Below is a small trained network, with its code and all its weights. Each question gives an input and a class and asks what happens when units are switched off, that is, made to give their printed mean instead of their output.

import numpy as np


def w(rows, s, z=0):
    codes = np.array(rows[::2]) - 128.0
    scale = np.full(codes.shape[1], s)
    scale[-1] = z or s
    return codes * scale


def f(y):
    return np.maximum(y, 0)


def log_softmax(a):
    a = a - a.max(-1, keepdims=True)
    return a - np.log(np.exp(a).sum(-1, keepdims=True))


def net(x, mask):
    res = np.array(x, float).reshape(1, 2) / 4 @ E
    y = f(res @ A[0][:, :-1].T + A[0][:, -1])
    res = res + np.where(mask, y, B[0][:, -1]) @ B[0][:, :-1]
    return log_softmax(res[-1] @ U[:, :-1].T + U[:, -1])


A, B = {}, {}
E = w([
[149,126,83,38,16,167,72],'x0',
[166,190,193,104,99,5,104],'x1',
],0.012)
A[0] = w([
[56,74,97,153,164,208,159,54],'neuron 1',
[162,199,179,104,121,8,81,150],'neuron 2',
[146,134,120,182,206,154,160,246],'neuron 3',
[122,179,153,212,227,133,222,55],'neuron 4',
[164,179,208,163,183,98,201,37],'neuron 5',
[58,93,132,92,84,123,128,253],'neuron 6',
[169,144,139,85,39,146,46,24],'neuron 7',
[90,79,67,134,162,251,174,166],'neuron 8',
[106,93,36,80,30,174,105,72],'neuron 9',
[167,137,78,234,194,97,191,11],'neuron 10',
[176,167,144,134,176,149,135,248],'neuron 11',
[34,94,104,133,128,184,126,17],'neuron 12',
[107,88,141,145,91,116,136,244],'neuron 13',
],0.011,0.008)
B[0] = w([
[106,124,237,158,41,88,208,198],'neuron 1',
[156,70,218,210,42,33,165,255],'neuron 2',
[234,157,65,143,156,93,5,227],'neuron 3',
[174,254,51,108,42,128,137,223],'neuron 4',
[95,223,165,118,55,177,157,195],'neuron 5',
[241,125,27,209,188,142,60,194],'neuron 6',
[103,245,109,88,30,190,173,192],'neuron 7',
[150,61,200,205,44,77,206,245],'neuron 8',
[160,218,71,127,55,159,74,213],'neuron 9',
[113,224,47,85,31,187,186,184],'neuron 10',
[233,121,63,132,158,109,33,193],'neuron 11',
[107,165,171,92,31,124,241,162],'neuron 12',
[241,102,38,185,197,90,50,185],'neuron 13',
],0.01,0.016)
U = w([
[134,223,64,88,57,188,114,70],'0',
[122,76,218,183,58,80,201,100],'1',
[191,64,55,170,172,123,10,255],'2',
[37,42,211,44,224,148,186,1],'3',
[24,45,171,45,212,187,195,1],'4',
[42,53,226,54,187,199,181,1],'5',
[22,48,227,39,201,67,223,1],'6',
],0.012,0.008)

Each question gives the input, the list of numbers given to net, and the class t.
The units are the neurons (one row each of A and B). Each row of codes is followed by its name. A weight is (code - 128) times the scale printed after its matrix; where a second scale follows, it is the last column's (A, B and U).
mask holds one flag per neuron, in row order. A switched-off neuron (its flag False) gives its mean, the last column of its row in B, instead of its output. The means were averaged over made-up inputs and are rounded, as every weight is.
A unit's drop is (log p(t) with every unit on - log p(t) with that unit switched off) / (log p(t) with every unit on - log p(t) with every unit switched off).
unit that matters most: the unit with the biggest drop
k most important neurons: the k neurons with the biggest drops, biggest first
drop when u is switched off: that unit's drop, to one decimal
input [4,5], class 1: unit that matters most -> neuron 2
input [3,-4], class 1: 3 most important neurons -> neuron 8; neuron 4; neuron 3
input [-5,5], class 0: 2 most important neurons -> neuron 8; neuron 4
input [-6,-8], class 1: 2 most important neurons -> neuron 8; neuron 1
input [-4,-5], class 1: 4 most important neurons -> neuron 8; neuron 1; neuron 9; neuron 7
input [-2,-3], class 2: 2 most important neurons -> neuron 2; neuron 3
input [-4,3], class 0: 4 most important neurons -> neuron 8; neuron 5; neuron 6; neuron 4
input [7,8], class 1: 4 most important neurons -> neuron 2; neuron 4; neuron 3; neuron 10
input [-1,-5], class 1: 2 most important neurons -> neuron 8; neuron 1
input [3,8], class 1: drop when neuron 2 is switched off -> 0.8
input [2,8], class 1: drop when neuron 2 is switched off -> 0.4
input [-3,1], class 2: drop when neuron 9 is switched off -> 0.1
